Each row has a class, written after it.
[ -6  -8  -4  22  -1 -39   8   7  -6  22 -21 -30   5   8  -1  -1  -4   2
 -36  -6  10  -9 -26  16  -9  19   6   3   3   4   4  -5 -16  17  -7  18] => X
[-20  -8 -19  23 -16  -8  18  27  -5  18  12  11  -9   4 -24   0   9   4
 -32 -10   0  -6   4  22   8   1  -8  -2  -3 -10  17  -8  35  37   9  28] => C
[-46  41 -42  34  20   7  42  48  38 -30  29  25 -15  17  54 -18  33   1
 -50 -11 -28  11 -78 -22 -50  26   6  -9  -8  37  24  19 -28  77 -22 -41] => U
[ -4 -51 -21 -25  25 -21 -32 -16  31 -21  -4 -18 -24  22  67  30 -34   4
  19  33  73 -38  29   7 -64  -3 -11  43 -20  13  -2 -55  15 -25 -18 -43] => Z
[ 19  17  -6  15   9 -13 -24 -15   1 -16  -3 -40  14   5  21 -21 -14 -46
  -6   4  -9   2 -29  27  21  57 -10  12 -14  17 -51 -29  23  -6  -3 -20] => L
[ 12 -14 -21  -6  41   2 -12 -14  21  17   7 -19 -18  25  22   0   4  36
  29  14  24   9   7   5  -9  62 -17  21 -42  -5 -26   9  -1 -25  12 -40] => X
[ -2   0   4  18  -8 -17  17  -3  -7 -14  -4 -17  -1  -6 -10 -19  -9   5
  -9  -2 -34   0 -16  -3  19 -11  37  -9   1   1  -9  -7   6 -16  17 -27] => Z
[-10 -17 -20  25 -28  11  -2 -12  13  28  10  14 -19  19  -1 -16   6   2
  12 -11   7   6  -7  18 -12 -38   5  -2   0 -17   5  14  16 -17 -14   8] => B
[ 34  -9  43  -9 -13 -13 -35 -15   5  10 -48 -27 -11  -2  -1 -28  14 -31
  60 -32  10 -17 -11  16  36 -68   0  54   6 -30 -35 -67   8 -36 -19  16] => C
[ -8  -5  22  -7 -19  -7  15  19  18 -13 -11  51 -20  16  13   6  -5  23
  37 -19  36  19   8 -16 -14 -58  23  13  16   9  21 -14 -13 -39 -12 -14] => J
[ 39  -1  -4 -12  14   4 -33 -10  -1   1  15 -33   3  16  26  -6   7   7
  42 -21  24  13   9 -12 -22 -25  17  27   5  -5 -33 -17   1 -31 -18 -23] => X
[-16  -6  30 -12 -27  -3  10  25 -11  -6  -1  28  -8   7 -22   2   1  -8
  20 -10 -17  -3   7   9  23 -28   8  18  24   0   3 -31   3 -10  -9  14] => L
[  3  22  12   3  14  10   1  18  22 -20  -6  14  -8  27  42 -16  10  27
   9  -7   3  10  -5  -9 -15 -39  23   9 -25  19 -14 -16  -5 -11 -21 -16] => A
[-11  -2 -25  24  -1 -14  18 -11 -14   6  12 -11   6   7  29   0 -25  18
 -27  13   4 -11 -11  34  10   0   7   0  -1  -6   9   1   0  -9   2 -19] => Q
[-22   5 -16   9 -10  -8   7  19 -30  -2  15  -8  -7   8 -49 -18 -19   2
 -10  -2 -40 -47  18  10  -6  16  23   0   0  17   8  18  25  14  26  25] => A
[ 16  -1   6  20 -28  13  -1   1 -48 -19  31  12  37   0 -26  12  11  -8
  -7  11 -31   7   1  -7  19  -8   5   5   6 -11 -58  -6  32 -31  34 -24] => U
[ 11  18 -29  15 -11 -23   9  29  -1 -14  -2   5  22  21 -37   7 -15 -22
  -8   6  -9 -34 -16  36  14 -16  28  12   5   0  -1   5  29 -10   0  32] => B
[ -4  16 -10  -8  31   2  -2  -5 -27 -18  -1   0  -2  22  33  -4 -12  30
  16   2  28   4  42  -3  -5  -6 -12  -8 -39   8 -21  -6 -14 -15  13 -36] => Q
[-37 -25 -12  10  14  35  12 -29  19  41  23  17   5  11  37  47   5  37
 -32  41 -11 -32  84  39 -19  44  -9 -11 -33  -3 -10   5  -7  -4 -10 -13] => Z
[ -2   7  26  18  -8 -11  17   5 -13  -2 -11  -6  -8   1   0 -22   4  20
  17  -1   7   4 -10   1  30 -37   1  10  11   8 -11 -14 -16   4  11 -12] => Q
[ 12  -7 -18  -8  10   5 -16 -25 -28   6  -6 -30 -13  13  26  -1  -7  41
  37 -13  21  -9 -35  32  -4  11   6  52  14   2  -7  10   8 -34  -9 -16] => U
[  0 -15 -24  32   0  -2  -5 -19  -1  21  40 -10  -4  29  38  -5  16  26
  -5 -14  11  42 -13   1 -32 -28   7 -23 -15 -23 -30  39 -26 -16  -4 -55] => B
[ -1  14 -11   1  -2   8 -32 -17 -25 -22  34   4  14   2 -22  17  17 -28
 -22   1 -24   7 -50   8   7 -31  12 -34  -8  14 -31  16  36 -42  -1   2] => V
[ 17  18 -26 -27  24  10  23 -10  -6  -4 -20  -1 -19  16 -30   3 -19  77
  40 -32  28  45  57  13  34  33   3  -9 -13  -1  10  44  -3 -35  18 -17] => J
[-12 -21 -24 -24  33  -5 -18 -41 -33  33 -24 -32 -37   2  36  -9  50  43
  31 -29   9  -1   3 -26  -7   9 -22  17 -46  11 -36  10  -9 -12 -16 -13] => X
[ -7 -12  -8  18 -11   1   6 -19   6   4  17  17  23   4   9   2  -6  -8
  -5   5 -12   4  -1  -4 -38 -37  15 -10   9 -12  11  17 -14 -11  22 -28] => Z
[-13   2  58   4  -8 -18  16  50 -39  -3 -23  24 -21  29 -24 -32 -15 -30
  34 -20 -13  -9   7 -19 -11   0  11  35 -21   7   3  11 -13 -27  21   9] => C
[ -2  35 -20  -1   2 -37  -6  17 -18 -26 -17   2  -8  -8  -5   3   5  33
  -7 -17 -11 -14  -1   0  -8   4  27 -20  27  16  -2   6   2 -19  12 -23] => L
[  0  12  -7   8  13   1  -7  10  12   8  15  -2 -11  33  16  31  -7   6
  11  27  17  26  27   1 -13   3   1 -30 -43   2  -8  -1  10  -6 -37 -21] => S
[  6  52  30  21  -5  14   2  19  32 -54  55  21   2  45  26  -3   2 -15
   5  31 -32  29 -65  -8 -29 -22  36 -29  26  33 -13  25  -9 -60 -21 -42] => A
[  8  14  25  -8  15  -1  -6  -6   1   8 -27   1  -9 -18   5  -4 -15  17
 -15  30   2 -36  12  18   2  33  16  -3  13  -2  17  -8  19 -12  26  26] => C
[  7  21  12 -20  13  -3 -10  -5 -22   3 -31 -22  -4  14 -49  -6 -25 -10
   8  28 -10 -29  33   8  25 -27   4 -18 -44  -8  -9 -31  34  19   3  45] => A
[ 19  -5   5  15 -12  10  -6  45  25   2   6 -23   6  21 -49 -30 -27 -35
  60 -18 -10  -9  38  -3  24  -6  14  28 -28   5   5 -15  -3  21 -32  17] => S
[ 11 -12  -6 -15  21   3 -20 -10  -7  22   0 -11 -32  15  16   1 -19  19
   8  -4  33 -29   3  10  -6  -4  16  16 -43  -9  -3  -5  -7  -2 -14  -6] => U
[  7  -6  36 -31  10   9 -29  -6 -19  16  16  11 -13   9   1   8  16   4
  34  32  21  18   3  -6  15 -34  12 -17  -4 -20 -31 -28  42 -17   0  22] => V
[  4 -13 -37  -7  22  15 -45  -5 -17 -12  23 -21 -23   9  21  -8 -39  38
   3 -19  53  15  31   8 -51  33 -18   5 -25  11   3  -4  24   0  13 -44] => L
[-36 -10  29   4 -15  35 -24  18 -52 -33  26  -1  -5   5 -40   0 -10  -1
 -10  42 -54 -15 -15   2 -13  56 -32   8 -12  -3 -20  -6  52 -69  10  -3] => J
[  1  10  24  10 -17  17  25 -18   9   4 -15  13  -5  -3 -13   2  17  40
  21   6  -4   9 -12  -9   3 -63   8  22  27  -2  -9   2 -17 -10  18 -11] => X
[-14 -20   0  19 -15  34   9  -6 -11  20  13   0  -2  15 -53  18  -6  18
  22  13   4  16  25  28  14  24 -27  25  -8  29  -9  47  34  -9   3  18] => V
[ 15  41 -16 -10  35   4 -20   5   7 -19  -1  -1 -14  27  23  27  22  62
  17  -9  29  23  10  -2 -36 -45   9 -24 -20  -8  -7  18 -13 -36 -19 -46] => Z
[-13 -35  44  15 -10  -8  -1  20  43   1 -32 -10   0  18 -24  -9   9  12
  25  43  12 -32  31 -22  -7 -38 -26   3 -20  -2  -5 -35 -39  16 -27  17] => Z
[-16   3   3  15  10  21 -16 -26 -21 -15  -3  -3   8  28  41  -8 -35  -2
  60  12  -9  32 -27   5 -46  11  14  33 -17  47   5  -4  37 -58 -13 -43] => J
[ -8  12 -32  26 -10  20  13 -22  -7 -10 -15 -22   8   3   9 -25 -15   6
 -18  14 -31  -1 -10 -11 -15  -1   1 -13 -15  -6   5   9   5   8 -16 -10] => U
[-31  21  17  43  -5  -7  -6  18 -62   7  44 -30  16  48  -6  -2 -12  -6
  -3  72 -49 -44  33  26 -26  73  11 -14   3  23 -52  19  43 -41  14  10] => Q
[ -2 -14 -23   3 -19 -38   5 -11 -17   2 -29 -12 -13  -2 -21   2 -12 -13
 -10 -34   3  12  -5   0   1 -29  -6   3 -10 -36  -6 -11   9 -21   6 -23] => J
[ 29 -14  28  12 -19 -50  -7  13 -31  13 -33 -30   9 -19 -15 -26  -9  -9
  14 -28   9  52 -20   2  34 -34  37  11  35 -39 -29 -54  41   2  33 -16] => V
[  2 -20 -17 -21  12  25 -35 -43  27   9  20 -54 -24   3  46 -23  36   0
  38 -32 -11   7 -17   8 -33 -43  10  31  47   1 -25 -29  10   7 -37 -21] => B
[ 26  21 -17   3  13  18 -16  16  37 -37  38  41  17 -10   7 -14  -5   9
   7 -40 -42   8 -31  27  -1  23  80   5  45  25  14  14  17 -75  40 -56] => B
[  2  -5  26  -9   6  -5   1  -1 -33  12   6 -27  -8  15 -12  16 -16 -17
  12   8   7 -11  26  16  37 -27  -7   6 -21   2 -16 -21 -11  -3 -26   4] => Q
[-19   8 -21  23   2 -37 -13  18 -12 -26   2  -3 -11   6  19  10   7  -5
 -28  11 -17 -29 -38  -6 -28 -10  24 -24 -14  22 -11   1   3 -28 -19 -31] => B
[-38  -2  19  33 -14  15   2   1 -11  14  41 -20 -34  61 -15 -61 -13   3
  80  16 -75  16 -41 -24 -57   7  42  11  -2   5  -1  51  15 -64  -6 -33] => J
[ 16  -1  20 -22   9  15 -36  51  23 -44   6  -6 -27  55 -13  14 -17 -20
  30  11  54  11  14  -5 -51  21 -33  47  -8  50  -8 -14  38 -26 -43   7] => L
[ -7  -9  13  -5  -6  -1   1 -18 -21 -23   0  23   9  -6  32 -17  11   5
  26 -14 -14  18 -35  -7  -3 -49  20  23  25   6  -6 -35  27 -29  33 -25] => C
[  4  25 -22  30 -12  17 -19 -11   3 -47   3 -32  13  36   2 -31  -7  21
  15  -1 -33  37   1  -1 -26 -12  15 -12   3  25 -42 -13  46 -49 -10 -40] => L
[-40  11  -5 -15  25   3   1  39 -29 -29  16  18 -12  10  59  -6   2  56
   2   0  25   1  41 -41 -67  25  18 -30  12  39  17  30 -32   2 -17  -9] => V
[ -7  22   1  13  -3 -11   4  24 -32 -49  20  10  17   0  -8  -2   4   3
 -38  11  -3  -1 -26 -16   2 -24  14 -34 -11  15 -20 -11  11   1  22 -10] => Z
[ -5 -15 -38  27 -23  -9  -7  -4  40  27   7  36  -5  10  24  12  -8  -4
  -1 -23  19 -18  27  47 -13  29  15  23   2 -11  -1  -9  31 -51  -3 -15] => J
[  1   2  39  29 -12 -11  14   5  -1  -1  29  22  21   9  28 -16  32   9
  18  20 -40  29  -5 -37  -3 -48  71 -15  17  11 -65  -4  12 -28  26 -39] => V
[ -7 -22  -4  46 -10   6  -2   3   8 -19  47 -30  13  10  10  -8 -28 -14
 -11  41 -31  18  22 -19 -11  41  22 -25 -18  33 -38   5  21 -19 -13 -51] => V
[-17  -9  12 -12 -10   2   7   4   1  -8   6  34 -16  10  35   6  12   8
  11  -9  32   0  15  -3 -14 -39  -2   6   8 -10  -4 -23 -14 -13  -3 -12] => Z
[-17 -41  47  46 -25  19   5  -7  32  13  -9   1  11   6   0 -31  -3  -7
  31  14  -1  35 -27  -6 -26 -27 -29  34  19  19  19 -21  -4  25  10 -13] => C
[ 11 -23 -14  15  -1 -19  -2  -5  14  45   2  -6   3 -33  11  15  36  27
   1 -31 -15 -10 -21   2  14 -31  18  19  -3 -15   5  22 -35  19 -10 -25] => S
[ -6  -7  13  25   8  23 -20  48  48  20   6  -2 -44   8   6   0  15  15
  32   5  11 -18 -27   5 -32 -40 -25  64 -22   7  31 -17   1  13 -50 -30] => Q
[ -17  -24   26   -8  -33   20   -4   -5  -10    3    3   31   -1   -6
  -16   10    1   10   29   -8   21    5    4   -4    7 -114    2    6
   16  -14   12  -24  -10   -2  -19   21] => V
[  6  12  -2 -22  21 -15 -11  26 -30  14   0  -9 -21  23  -7  20 -11  -3
  15  -3  33 -21  19  19  20  -2   5  11 -52 -11 -16 -11  10  13 -18  24] => S
[  0  -6  34 -35  29   6 -43  55 -36 -24  36 -19 -20  31 -27   7 -19  16
  46 -10  24 -14  16  17   7  37  22  15   5  31  -6 -55  14   0 -11   2] => U
[-12 -26  12 -13   4   5 -13 -23  -1   7  15 -21 -12  -7  32   6  -3  -7
  18  11   0  17 -12   2  -8 -23   6   9  17  -9 -11 -29   8  -2 -19 -25] => V
[ 10   7 -22   3  10   2   0  -6  11   6  27  21   9  -4  19  16  14  32
  22  19  -7 -15   2   6  -1 -11  13  11   0   3  -7  15   7  -3  18 -28] => A
[-34  -1  27 -18 -12  48  -9  15 -18  22   8  42 -44  -1 -24 -17  37  31
  49 -18 -39 -19   1 -14 -11 -10  -3  30  -4  -6  14  24  13 -47 -11  19] => J
[ 13   2  -6  13 -13 -23   5   4  -7  15 -18 -13  15  30  -9   8 -23   6
  10  21  53 -14  63  16   1   4 -34   1 -15 -18 -27   9 -26  19  -7  24] => L
[ -3  20 -10  25   2 -30  22  32 -22 -12  14 -31  34  -6 -11 -23   5   8
   2  42 -68 -13 -30   2  58  56  36 -28   9  -6 -20  17   6  -7 -14  15] => V
[-10  10  11  24  26 -17   7   3   8   7  20 -16  -3   0  28  14  13  19
 -26  37 -15  -9 -45  16  15   6  10 -10  -8  25  -8 -10  -7  16  -7 -32] => Q
[ 15   8 -15   9   7 -20  -1 -30 -22  -8   3 -58   1  12   8 -44  -1 -20
 -12 -38 -35  32 -45 -15 -14  14  18  -3   4  18 -34  43 -13  -4   8 -30] => L
[ 18   3 -25  13   5 -42  11  39  -2  27  33  -6 -12  36  44  13 -49  32
 -21  -9  54  -2  38  37 -16  46  40  -8  -5 -25  14  33 -37 -10 -23 -19] => L
[ 18  21  16  10  -5  39  -4 -16  -8 -40  50  31  25   2  -4 -53  14  -1
  27  24 -67 -15 -30 -47 -26   2  40  -4  21  23 -25  71  15 -78  65 -15] => C
[ 17   0 -26 -20  10 -44 -18  27   0  13   7  30 -21   6  27  60 -10  -3
  33 -15  90  -8  41  11 -23   9  -8  19   2  -1  11  -6   4 -13 -18 -24] => J
[  7 -11   0  10 -16  43 -17  10  26   0  -8 -34 -28  43 -54  -5  17  60
   7  16 -11  13  14   5   1 -50 -26   0 -38  -9  -5  11  40 -35 -63  35] => A
[  5  18 -60 -11  25  11  16 -34 -36 -36  -2 -69   7  18 -17 -39 -25  33
 -33  -4 -31 -50  78 -28 -27  15  32 -10 -38  51 -48  51  24  25  29  23] => A
